grid =
[[ -4  29  29 -20  12  35  30  11   6 -36 -59 -20 -11]
 [  0  15   9 -14   7  -9  40  36   6 -16  -4  -1 -48]
 [ -4  26  24 -14  12  35  27  53  44 -16 -44 -28  16]
 [-39  39  66 -64   7  35  27  11  31 -11 -32 -17  31]
 [ -4  15   9 -22   7  13  50  11 -19 -16 -27  -1 -11]
 [-18  17   9 -14   7  64  10 -42  24 -34 -44  -1  31]
 [  4   0   9  49   7  -3  27  72   6   0 -42  -1   2]
 [-19 -13 -19 -14 -11  35  27 -62   6 -16 -39  11  60]
 [-34  15  14 -23   7  35  -6 -60   6 -30 -66  -3  77]
 [ -4 -19  12  17  12  -6  27  69   6  20 -41  -1  42]
 [  7  -6  -3  29   3  51  27  11 -10  -7 -44  24  31]
 [ -4 -10   9  16   7  70  24  -4   6 -16 -68   7  39]
 [-12 -30 -23  15   7  35  27 -27 -12 -16 -84   1  60]
 [ -4  15  29 -36   7   5  53  30   1 -10 -17  -1  -2]
 [-11  37  32 -15   7  60  19 -22  39 -39 -44  -1  31]]
Rows and columns are counted from 1.
(1, 1)	-4
(11, 8)	11
(7, 12)	-1
(12, 2)	-10
(14, 13)	-2
(3, 6)	35
(15, 12)	-1
(8, 7)	27
(9, 7)	-6
(13, 10)	-16
(9, 10)	-30
(7, 10)	0
(4, 6)	35
(10, 7)	27
(14, 3)	29
(6, 6)	64
(10, 12)	-1
(14, 4)	-36
(4, 9)	31
(9, 13)	77
(10, 3)	12
(11, 1)	7
(8, 6)	35
(15, 13)	31
(1, 11)	-59
(6, 3)	9
(13, 8)	-27
(9, 3)	14
(6, 13)	31
(7, 5)	7
(5, 7)	50
(15, 11)	-44
(1, 6)	35
(5, 11)	-27
(5, 12)	-1
(4, 12)	-17
(6, 7)	10
(15, 7)	19

M =
[[7157, 4363, 7331, 3815, 7002, 5351, 6788, 4106, 7240, 4321, 4355, 4066, 7233, 7086, 7054],
 [5766, 5340, 4588, 4695, 5185, 3848, 4912, 4700, 5891, 6502, 5900, 6724, 6329, 5108, 3864],
 [4499, 6376, 4275, 6848, 4396, 6597, 4507, 6759, 4962, 8276, 6765, 8022, 5204, 4196, 7314],
 [6535, 6657, 8345, 6160, 8104, 6079, 8055, 6195, 5984, 3081, 5610, 2802, 5200, 8351, 4896],
 [5642, 4966, 4355, 4500, 4436, 4290, 4431, 4522, 6199, 7265, 5402, 7366, 6656, 4714, 4472],
 [5495, 6478, 6564, 6965, 6398, 7801, 6822, 7117, 5385, 5470, 6083, 5398, 5136, 6414, 8238],
 [6977, 5765, 8327, 5332, 8148, 5797, 8129, 5574, 6755, 2934, 5040, 2242, 6141, 8195, 5730],
 [4273, 7995, 6633, 7468, 6814, 5505, 6414, 7064, 4115, 4587, 8082, 4875, 4295, 7063, 3561],
 [7119, 3106, 5765, 2767, 5383, 5053, 5301, 3172, 7548, 5936, 3269, 5772, 8330, 5481, 6423],
 [6825, 4769, 6735, 3828, 6805, 4310, 6502, 4106, 7087, 4332, 4698, 4066, 6982, 7020, 4504],
 [6360, 3707, 4925, 3908, 4995, 4853, 4771, 4085, 6623, 6515, 3991, 6375, 7596, 5010, 4902]]
Indices start at 1.
row 1 col 1: 7157
row 8 col 8: 7064
row 7 col 3: 8327
row 7 col 5: 8148
row 2 col 9: 5891
row 1 col 9: 7240
row 2 col 3: 4588
row 6 col 9: 5385
row 5 col 13: 6656
row 10 col 12: 4066
row 11 col 11: 3991
row 11 col 14: 5010
row 9 col 15: 6423
row 9 col 4: 2767
row 3 col 13: 5204
row 11 col 1: 6360
row 2 col 6: 3848
row 6 col 13: 5136
row 6 col 7: 6822
row 8 col 13: 4295
row 10 col 7: 6502
row 10 col 1: 6825
row 7 col 4: 5332
row 10 col 10: 4332
row 9 col 12: 5772
row 2 col 11: 5900
row 10 col 8: 4106
row 8 col 11: 8082
row 7 col 7: 8129
row 11 col 2: 3707
row 1 col 12: 4066
row 7 col 14: 8195
row 9 col 10: 5936
row 4 col 3: 8345
row 11 col 10: 6515
row 10 col 13: 6982
row 5 col 15: 4472

a =
[[ 75 -32 -18  78 -60 -22  36]
 [  1  27 -42  12  36 -64 -48]
 [-43  18   6 -39  58  -8 -46]
 [ 18 -27  44  13 -58  63  81]]
Indices start at 1.
(1, 1) => 75
(1, 4) => 78
(2, 6) => -64
(1, 5) => -60
(4, 6) => 63
(2, 5) => 36
(3, 1) => -43
(1, 3) => -18
(3, 4) => -39
(4, 4) => 13
(4, 1) => 18
(3, 6) => -8
